Below is a small trained network, with its code and all its weights. Each question gives an input and a class and asks what happens when units are switched off, that is, made to give their printed mean instead of their output.

import numpy as np


def w(rows, s, z=0):
    codes = np.array(rows[::2]) - 128.0
    scale = np.full(codes.shape[1], s)
    scale[-1] = z or s
    return codes * scale


def f(y):
    return y / 2 * (1 + np.tanh(0.7978845608 * (y + 0.044715 * y**3)))


def log_softmax(a):
    a = a - a.max(-1, keepdims=True)
    return a - np.log(np.exp(a).sum(-1, keepdims=True))


def net(x, mask):
    res = np.array(x, float).reshape(1, 3) / 4 @ E
    y = f(res @ A[0][:, :-1].T + A[0][:, -1])
    res = res + np.where(mask, y, B[0][:, -1]) @ B[0][:, :-1]
    return log_softmax(res[-1] @ U[:, :-1].T + U[:, -1])


A, B = {}, {}
E = w([
[133,81,79,41,138,86,99,70,132,189,106,66],'x0',
[19,129,150,122,177,139,145,50,199,95,133,155],'x1',
[178,94,143,177,46,60,90,114,245,108,81,126],'x2',
],0.012)
A[0] = w([
[55,154,108,103,136,115,141,88,180,92,131,150,254],'neuron 1',
[172,149,36,102,144,159,116,64,149,131,128,75,172],'neuron 2',
[161,127,112,132,57,113,96,210,81,206,147,65,49],'neuron 3',
[127,118,95,23,100,106,148,128,147,157,131,63,66],'neuron 4',
[49,128,184,119,173,140,164,72,202,123,123,154,46],'neuron 5',
[81,187,46,17,216,167,140,110,50,174,157,50,159],'neuron 6',
[175,170,51,76,39,113,104,216,73,130,109,65,198],'neuron 7',
[158,77,133,165,38,30,48,70,229,81,78,83,94],'neuron 8',
[95,120,138,92,190,143,198,105,1,146,154,143,54],'neuron 9',
[130,106,70,49,206,76,124,106,139,190,100,111,159],'neuron 10',
[110,82,124,99,140,104,84,82,103,165,118,83,71],'neuron 11',
[129,129,40,87,85,80,65,49,184,233,117,96,229],'neuron 12',
[26,113,81,90,177,93,91,45,163,96,106,130,86],'neuron 13',
[114,243,161,188,89,119,153,192,126,56,185,228,144],'neuron 14',
],0.0083,0.0097)
B[0] = w([
[161,180,95,101,135,131,106,70,88,111,134,154,226],'neuron 1',
[160,155,137,147,152,108,150,106,149,115,136,138,176],'neuron 2',
[201,74,64,134,93,202,84,116,100,94,161,75,172],'neuron 3',
[128,44,156,231,165,167,141,163,152,104,171,91,163],'neuron 4',
[159,64,66,161,108,209,86,102,93,120,166,101,181],'neuron 5',
[135,133,130,86,117,151,152,157,141,161,87,178,254],'neuron 6',
[145,175,86,110,125,114,83,63,116,105,148,140,222],'neuron 7',
[138,89,95,81,124,174,183,184,189,203,92,167,250],'neuron 8',
[147,42,102,123,113,194,168,153,193,197,113,141,202],'neuron 9',
[98,135,190,177,180,87,134,122,134,71,121,128,200],'neuron 10',
[135,40,157,245,140,206,129,224,138,113,149,3,157],'neuron 11',
[138,149,164,133,170,99,136,108,113,111,109,141,247],'neuron 12',
[158,141,79,133,84,191,94,106,129,97,173,97,189],'neuron 13',
[151,161,182,173,192,100,140,147,145,108,109,135,229],'neuron 14',
],0.015,0.016)
U = w([
[129,96,110,82,131,137,185,159,176,217,108,134,101],'0',
[131,119,199,211,175,117,147,148,149,84,146,116,103],'1',
[147,120,60,123,105,141,55,111,113,106,185,117,103],'2',
[121,229,157,7,149,63,129,93,126,116,99,152,251],'3',
[87,105,150,139,105,111,104,129,134,135,141,69,105],'4',
[100,111,150,131,98,105,113,134,147,126,165,100,110],'5',
],0.02)

Each question gives the input, the list of numbers given to net, and the class t.
The units are the neurons (one row each of A and B). Each row of codes is followed by its name. A weight is (code - 128) times the scale printed after its matrix; where a second scale follows, it is the last column's (A, B and U).
mask holds one flag per neuron, in row order. A switched-off neuron (its flag False) gives its mean, the last column of its row in B, instead of its output. The means were averaged over made-up inputs and are rounded, as every weight is.
A unit's drop is (log p(t) with every unit on - log p(t) with that unit switched off) / (log p(t) with every unit on - log p(t) with every unit switched off).
The circuit of an input: a set's keep is (log p(t) with only the set's units on - log p(t) with every unit switched off) / (log p(t) with every unit on - log p(t) with every unit switched off). Starting from the 12 units with the biggest drops (on a tie, the unit counted first), units are removed one at a time, each time the one whose removal leaves the highest keep (on an exact tie, the one counted first), for as long as the keep stays at least 0.8.
circuit, biggest first: the units of the circuit, biggest drop first
top k neurons: the k neurons with the biggest drops, biggest first
drop of u: that unit's drop, to one decimal
input [4,6,3], class 2: circuit, biggest first : (neuron 13)
input [-7,-8,8], class 0: top 2 neurons : (neuron 8; neuron 1)
input [1,-5,4], class 2: top 3 neurons : (neuron 7; neuron 3; neuron 6)
input [-3,6,6], class 0: top 2 neurons : (neuron 8; neuron 7)
input [-6,4,6], class 0: top 3 neurons : (neuron 8; neuron 10; neuron 12)
input [-6,-7,-1], class 2: top 3 neurons : (neuron 7; neuron 3; neuron 10)
input [-3,4,-2], class 2: top 3 neurons : (neuron 12; neuron 5; neuron 10)
input [-4,7,-8], class 0: top 2 neurons : (neuron 9; neuron 6)
input [-2,5,5], class 0: top 3 neurons : (neuron 8; neuron 7; neuron 3)
input [2,6,-4], class 2: top 2 neurons : (neuron 8; neuron 13)
input [-7,1,-7], class 0: top 2 neurons : (neuron 9; neuron 10)
input [-4,-1,4], class 0: top 2 neurons : (neuron 10; neuron 12)
input [1,-2,-3], class 3: top 2 neurons : (neuron 8; neuron 11)
input [5,-5,-3], class 1: circuit, biggest first : (neuron 10)
input [7,6,4], class 1: drop of neuron 10 : 0.6
input [-8,3,8], class 0: drop of neuron 10 : 0.2
input [-2,5,2], class 2: drop of neuron 5 : 0.1
